-978  -667  -533   227  -509   211   -17  -113   -53  -504
 244   204  -761  -351    24  -828  -340  -151  -372   -65
 -54   -79  -771   367  -837  -884  -860   -84   302  -644
 171  -138  -224  -333  -543  -126   -21  -186     5  -342
-499  -535  -412  -216   -63   -34  -379  -562  -535  -169
-497  -735  -659  -537  -259   115  -411  -273  -442  -166
-321   158  -136  -577   127  -281  -658   547  -291  -367
-282  -697  -212  -426   153   256  -674  -832  -152    11
-> -53

4583  5793  4706  4528  5289  4060  4436  5348  4717  4937  5514  3862  4956  4367  4528
3944  4760  4473  4722  4523  4585  4740  4774  4571  4610  5514  4592  4673  4775  4662
3549  3857  4586  5384  4893  5662  5467  3910  3753  4891  5514  2554  4635  4794  5558
5152  4766  4573  4622  4992  4734  4624  4629  4625  4703  5514  4650  4723  4913  4600
4707  5544  4037  4720  3873  4917  4363  4711  4012  4720  5514  4766  5156  4340  3612
5247  4984  4419  4690  4396  4776  4542  4647  4401  4671  5514  4705  4815  4549  4291
5390  6979  3166  4930  2664  5484  3906  4813  3018  4755  5514  4980  5979  3858  1984
4654  6146  4737  4491  5488  3903  4371  5531  4749  5035  5514  3585  5055  4311  4451
5752  4697  5930  4434  2748  5727  3320  4710  4716  5017  5514  5561  3985  4160  4534
4228  6064  3562  4456  8357  5674  4517  4472  4276  5596  5514  4518  5764  7547  3949
4681  4665  4956  4597  4202  4909  4315  4693  4651  4733  5514  4845  4489  4551  4618
5173  1829  2502  8748  3404  2532  8287  4538  9222  1533  5514  5122  2401  6218  6408
-> 4367

 91   68   70  158   60  129  120   77   47  129
 92   78  110   93  106  161   85  118   62  110
123  100   45   97   96   85   68    7   81  138
 50  125   56  150   73  169   70  112  102  105
 93   79   71  109  110  121  108   98  102  201
-> 47

 97  140  105  136  104  103  114  124  120  122  122  110  106  130  120  149
106  138  105  139  109   98  127  127  114  118  122  123  116  137  118  147
104  137  107  141  118   98  122  132  113  116  121  121  119  136  120  148
124  166  125  160  121  139  122   75  116  116  109  147  128  112  105  193
103  225  173  114  101   89  117  113   94   83  128   96  115  185   85  103
 59   92  102  132  133   96  145   68  103   97  208  133   81  166   79  155
122  134  107  139  113   94  146  128  105  115  119  141  124  145  114  138
-> 120

 368   151  -156   419   265   333   393   -25   132   -33   333   102    49
-482   380   659   177   381   198   177   321   571   504   198   294   -92
 237   183    25  -429    42  -534  -125   219  -229     8  -534   383   463
 114   241   -39    58  -108   617   266   526   265   162   617  -301   394
 279   376   -81   125   847   344   363    17    80  -598   344    27   449
 347  -364   -55   560   458    17   581   191  -190   168    17   539   133
 342  -329   168   467   -27   111   248   217  -133   249   111  -162   210
-203   131  -132   105   469  -199   314   202   121  -108  -199   301    44
-182   568  -422   -24   175   726  -267   248    61   352   726   180   281
 582   333  -253   170  -135   491   -30  -615   253  -169   491   348   -84
 869  -142   102    93  -641   141   197   100   131  -336   141   424   282
-> 102

-340  -281   584  -518  -290   338  -443   650  -398   687   648   203   169   708   600   520
 101   305    35    69   205  -283   452  -219   158  -196  -418   304  -157  -433   314  -309
  -9   207   149  -101   108  -232   314   -81    19   -51  -287   323  -141  -288   443  -206
-319  -170   493  -518  -222   113  -249   442  -363   484   337   270    26   384   654   275
-328  -290   580  -501  -289   369  -463   669  -392   703   685   182   194   746   569   550
 438   268  -389   645   330    27   337  -316   478  -361  -192  -183   105  -239  -577  -138
 439   270  -390   647   331    27   339  -317   480  -362  -193  -183   106  -240  -578  -138
 -98   120   243  -236    26  -175   189    43   -93    76  -161   330  -118  -149   536  -108
 465   305  -415   674   362    -8   393  -360   507  -405  -251  -172    90  -303  -581  -182
 -89   130   232  -223    35  -183   202    28   -82    61  -176   329  -122  -166   526  -120
-337  -286   593  -515  -291   359  -455   670  -398   705   676   199   185   737   596   542
-> 600

47  81  79  61  73  71  74  70
85  33  22  64  24  59  53  51
63  77  49  69  54  72  65  67
62  73  51  69  55  73  65  68
43  69  94  57  86  70  77  70
87  65  20  63  20  56  51  48
62  67  50  69  55  72  65  68
68  62  42  70  48  71  62  65
59  58  54  68  57  72  66  68
-> 74
---
[[-28   3  54  29]
 [  0  60 -15  13]
 [-31  25 -16  27]] => 60

[[ -4  -3  31 -50 -11  54]
 [ -8 -21  29  11 -65  31]
 [-14 -41  16  47 -30  25]] => 11

[[-42 -23  13 -41]
 [-55 -11  14 -42]
 [-39 -18  26 -57]] => -11

[[ -3 -19 -54  -8  16   6 -27]
 [ -6 -33 -59  -8  11   4 -23]
 [ -8 -40 -55  -6   6   2 -18]] => 11

[[ 12  16 -54  -3 -17 -10  -3]
 [ 20  -4  -5 -27 -16  -2  -1]
 [ 16   8 -54  13 -15 -10   3]] => -16

[[-30  -7  33  27 -21  -1  -9]
 [-59 -41  26  12 -13 -10  25]
 [ 39  17 -36 -28 -43 -30  12]] => -13

[[ -7 -29 -63 -28]
 [ 25  31  69  13]
 [-56  -3 -18  51]] => 31

[[-30 -32 -47 -31 -23]
 [  7  12 -43   4  36]
 [ 27  53  57  48 -36]] => -43

[[-17  40  58  47]
 [-60 -37  10  43]
 [ 37  -9  51 -17]] => -37

[[ 37  52 -52 -43   1  34]
 [ 48  61 -57 -41   3  39]
 [-32 -40  37  26  -2 -26]] => -41
---
array([[43, 33, 18, 85, 17],
       [71, 11, 46, 62, 38]]) >> 18

array([[-25, -27, -19, -41, -49, -26, -22],
       [ 14,   8, -21,  35,  -6,  12,   9]]) >> -19

array([[50, 80, 65, 39, 73, 34, 15],
       [50, 63, 56, 40, 59, 35, 32]]) >> 65

array([[19, 95,  9, 51, 32],
       [30, 31, 31, 31, 32]]) >> 9

array([[ 498,  639,  -71, -198, -150,  -89],
       [ 541, -542,  729,  231,  172,  734]]) >> -71

array([[  44, -219, -204, -734],
       [  32, -749,  799,  -77]]) >> -204
---
-3	11	-54	21 >> 21
51	39	46	-61	43	45 >> 45
-60	9	1	31 >> 31
35	61	-36	-34 >> -34
-28	31	-57	-20	14	8	-18 >> -18
-60	-65	-49	4 >> 4
-60	-58	-55	29	-32 >> -32
-20	-60	13	-42	28	-7	-15 >> -15
---
[[160.742, -218.838, 147.119, 149.002, 18.076], [216.919, -59.993, -165.517, -156.289, -164.940]] value -156.289
[[0.82, 1.55, 0.28, -1.04, -0.22], [-1.22, -0.07, 1.82, 0.47, -1.29], [-1.34, 1.75, 0.13, -1.07, 1.99]] value 0.47
[[9.3, 5.8, 19.7, 2.3], [7.8, -13.4, 3.1, -15.7], [8.4, 16.1, 1.6, 8.0]] value 3.1
[[-0.6, 1.7, 0.1, 2.0], [1.0, 2.0, 0.9, -1.5]] value 0.9
[[-0.442, -1.175, 1.573, -0.752], [1.074, 0.569, 0.397, 2.105], [-0.877, 0.136, 1.352, -0.006]] value 0.397
[[-0.17, -1.46, 0.47, -0.18], [1.12, 2.20, 0.37, 0.90], [1.06, 1.88, 0.33, 1.04]] value 0.37
[[157.57, -207.83, 126.59, 1.12], [-168.41, 75.62, -118.31, -115.01]] value -118.31
---
[[111, 221, 12, 248],
 [242, 210, 187, 151],
 [133, 214, 126, 139]]: 133

[[3, 5, 4, 5, 2, 3, 4],
 [4, 1, 3, 2, 6, 4, 4],
 [5, 7, 4, 2, 3, 4, 7]]: 5

[[246, 95, 0, 194],
 [117, 176, 153, 164],
 [56, 176, 204, 182]]: 56

[[6, 6, 6, 9],
 [1, 3, 8, 6],
 [9, 5, 6, 5]]: 9

[[235, 609, 420, 459],
 [264, 49, 413, 206],
 [192, 813, 219, 482]]: 192

[[535, -304, 272, -756, 363, -494],
 [501, -349, 272, -754, 368, -493],
 [87, -58, -245, -475, 127, -383]]: 87

[[6, 6, 1, 6, 5, 2],
 [3, 2, 7, 4, 2, 2],
 [5, 3, 1, 3, 3, 2]]: 5
---
[0.228, 1.221, 0.437, -1.033] -> 0.228
[0.051, -0.164, -0.031, 0.151] -> 0.051
[-0.14, 0.05, 0.09, 0.03] -> -0.14
[129.4, 89.3, -66.3, -105.3] -> 129.4
[0.035, -0.050, -0.102, 0.130] -> 0.035
[12.5, 8.2, 15.3, -14.0] -> 12.5
[4.74, -17.77, 8.44, 17.67] -> 4.74
[-140.4, 116.8, -153.9, 146.9] -> -140.4
[10.00, 9.52, 0.72, -9.18] -> 10.00
[1.21, 0.30, -1.17, -1.32] -> 1.21
---
Input:
-3,43,3,35,37
5,58,-12,48,-21
51,-8,44,-55,-18
Output: 3

Input: -8,-65,-31,28
Output: -31

Input:
-36,40,0,-25,37,-30,-24
-35,-40,54,10,-38,16,69
Output: 0

Input:
41,32,44,15,15
27,-21,-57,24,18
40,-7,-49,39,25
Output: 44

Input:
-4,4,2,43,20,-7,49
8,-3,0,30,17,-6,37
-4,4,2,45,20,-8,52
Output: 2

Input:
-10,-17,34,46
-35,60,59,-48
Output: 34
